Below is a small trained network, with its code and all its weights. Each question gives an input and a class and asks what happens when units are switched off, that is, made to give their printed mean instead of their output.

import numpy as np


def w(rows, s, z=0):
    codes = np.array(rows[::2]) - 128.0
    scale = np.full(codes.shape[1], s)
    scale[-1] = z or s
    return codes * scale


def f(y):
    return np.maximum(y, 0)


def log_softmax(a):
    a = a - a.max(-1, keepdims=True)
    return a - np.log(np.exp(a).sum(-1, keepdims=True))


def net(x, mask):
    res = np.array(x, float).reshape(1, 4) / 4 @ E
    y = f(res @ A[0][:, :-1].T + A[0][:, -1])
    res = res + np.where(mask, y, B[0][:, -1]) @ B[0][:, :-1]
    return log_softmax(res[-1] @ U[:, :-1].T + U[:, -1])


A, B = {}, {}
E = w([
[190,58,111,121,108],'x0',
[130,163,120,101,62],'x1',
[245,140,52,107,231],'x2',
[182,125,159,169,137],'x3',
],0.012)
A[0] = w([
[201,149,110,121,150,139],'neuron 1',
[182,224,144,109,224,118],'neuron 2',
[198,92,144,174,172,242],'neuron 3',
[79,157,166,172,120,186],'neuron 4',
[189,55,165,189,79,224],'neuron 5',
[110,122,1,67,170,195],'neuron 6',
[120,57,93,79,150,240],'neuron 7',
[102,96,188,105,98,130],'neuron 8',
[186,172,94,140,150,197],'neuron 9',
[202,142,149,158,154,90],'neuron 10',
[177,96,154,145,74,142],'neuron 11',
[51,69,142,198,233,255],'neuron 12',
[16,95,134,100,143,182],'neuron 13',
[126,128,226,178,80,74],'neuron 14',
[127,220,123,188,164,242],'neuron 15',
[180,192,88,147,103,72],'neuron 16',
[84,97,173,179,115,195],'neuron 17',
[170,134,134,118,180,46],'neuron 18',
[94,173,195,105,127,211],'neuron 19',
[202,151,124,163,125,117],'neuron 20',
[194,182,120,63,47,234],'neuron 21',
[121,123,93,124,160,128],'neuron 22',
[66,226,117,119,153,183],'neuron 23',
[126,144,203,139,76,165],'neuron 24',
[240,193,84,33,101,234],'neuron 25',
[132,216,69,93,61,180],'neuron 26',
[133,245,117,207,153,232],'neuron 27',
],0.0098,0.0027)
B[0] = w([
[148,148,123,77,142,201],'neuron 1',
[50,141,205,122,189,214],'neuron 2',
[157,81,173,21,130,219],'neuron 3',
[17,145,137,117,103,204],'neuron 4',
[181,27,147,153,84,206],'neuron 5',
[100,171,77,108,57,217],'neuron 6',
[103,152,120,107,29,184],'neuron 7',
[123,61,212,211,70,194],'neuron 8',
[113,104,126,36,141,202],'neuron 9',
[151,92,214,83,189,184],'neuron 10',
[155,86,132,138,50,171],'neuron 11',
[76,97,220,26,96,206],'neuron 12',
[62,109,214,90,104,223],'neuron 13',
[95,135,64,189,73,208],'neuron 14',
[45,255,112,61,204,184],'neuron 15',
[168,180,177,120,205,166],'neuron 16',
[67,62,85,104,76,208],'neuron 17',
[99,115,74,97,204,175],'neuron 18',
[71,215,80,133,73,201],'neuron 19',
[160,111,188,82,153,181],'neuron 20',
[248,214,142,230,75,201],'neuron 21',
[71,115,107,76,138,157],'neuron 22',
[49,141,179,87,130,206],'neuron 23',
[106,139,93,209,68,205],'neuron 24',
[197,174,138,125,117,245],'neuron 25',
[152,209,108,182,133,200],'neuron 26',
[79,199,101,88,185,190],'neuron 27',
],0.0059,0.011)
U = w([
[77,199,110,201,156,4],'0',
[254,62,161,154,70,84],'1',
[77,130,175,115,134,254],'2',
[187,153,196,135,251,40],'3',
[182,138,41,110,150,45],'4',
[111,117,123,236,77,63],'5',
[227,183,130,168,80,163],'6',
],0.0086,0.0027)

Each question gives the input, the list of numbers given to net, and the class t.
The units are the neurons (one row each of A and B). Each row of codes is followed by its name. A weight is (code - 128) times the scale printed after its matrix; where a second scale follows, it is the last column's (A, B and U).
mask holds one flag per neuron, in row order. A switched-off neuron (its flag False) gives its mean, the last column of its row in B, instead of its output. The means were averaged over made-up inputs and are rounded, as every weight is.
A unit's drop is (log p(t) with every unit on - log p(t) with that unit switched off) / (log p(t) with every unit on - log p(t) with every unit switched off).
The circuit of an input: a set's keep is (log p(t) with only the set's units on - log p(t) with every unit switched off) / (log p(t) with every unit on - log p(t) with every unit switched off). Starting from the 12 units with the biggest drops (on a tie, the unit counted first), units are removed one at a time, each time the one whose removal leaves the highest keep (on an exact tie, the one counted first), for as long as the keep stays at least 0.8.
circuit, biggest first: the units of the circuit, biggest drop first
k most important neurons: the k neurons with the biggest drops, biggest first
drop when u is switched off: that unit's drop, to one decimal
input [0,7,7,-6], class 6: circuit, biggest first	neuron 21
input [5,4,7,-8], class 6: circuit, biggest first	neuron 21; neuron 25
input [-5,7,5,-2], class 0: circuit, biggest first	neuron 3; neuron 26
input [-4,-2,-7,5], class 5: circuit, biggest first	neuron 14; neuron 24
input [8,-3,-5,0], class 1: circuit, biggest first	neuron 5; neuron 15
input [-1,7,5,-5], class 6: 2 most important neurons	neuron 21; neuron 25
input [-1,8,7,-5], class 6: 3 most important neurons	neuron 21; neuron 25; neuron 6
input [8,4,-1,-4], class 1: drop when neuron 5 is switched off	0.1
input [-2,-3,3,-1], class 3: drop when neuron 17 is switched off	0.3
input [4,-3,4,5], class 3: drop when neuron 2 is switched off	0.2
input [6,7,-4,1], class 1: drop when neuron 14 is switched off	-0.1
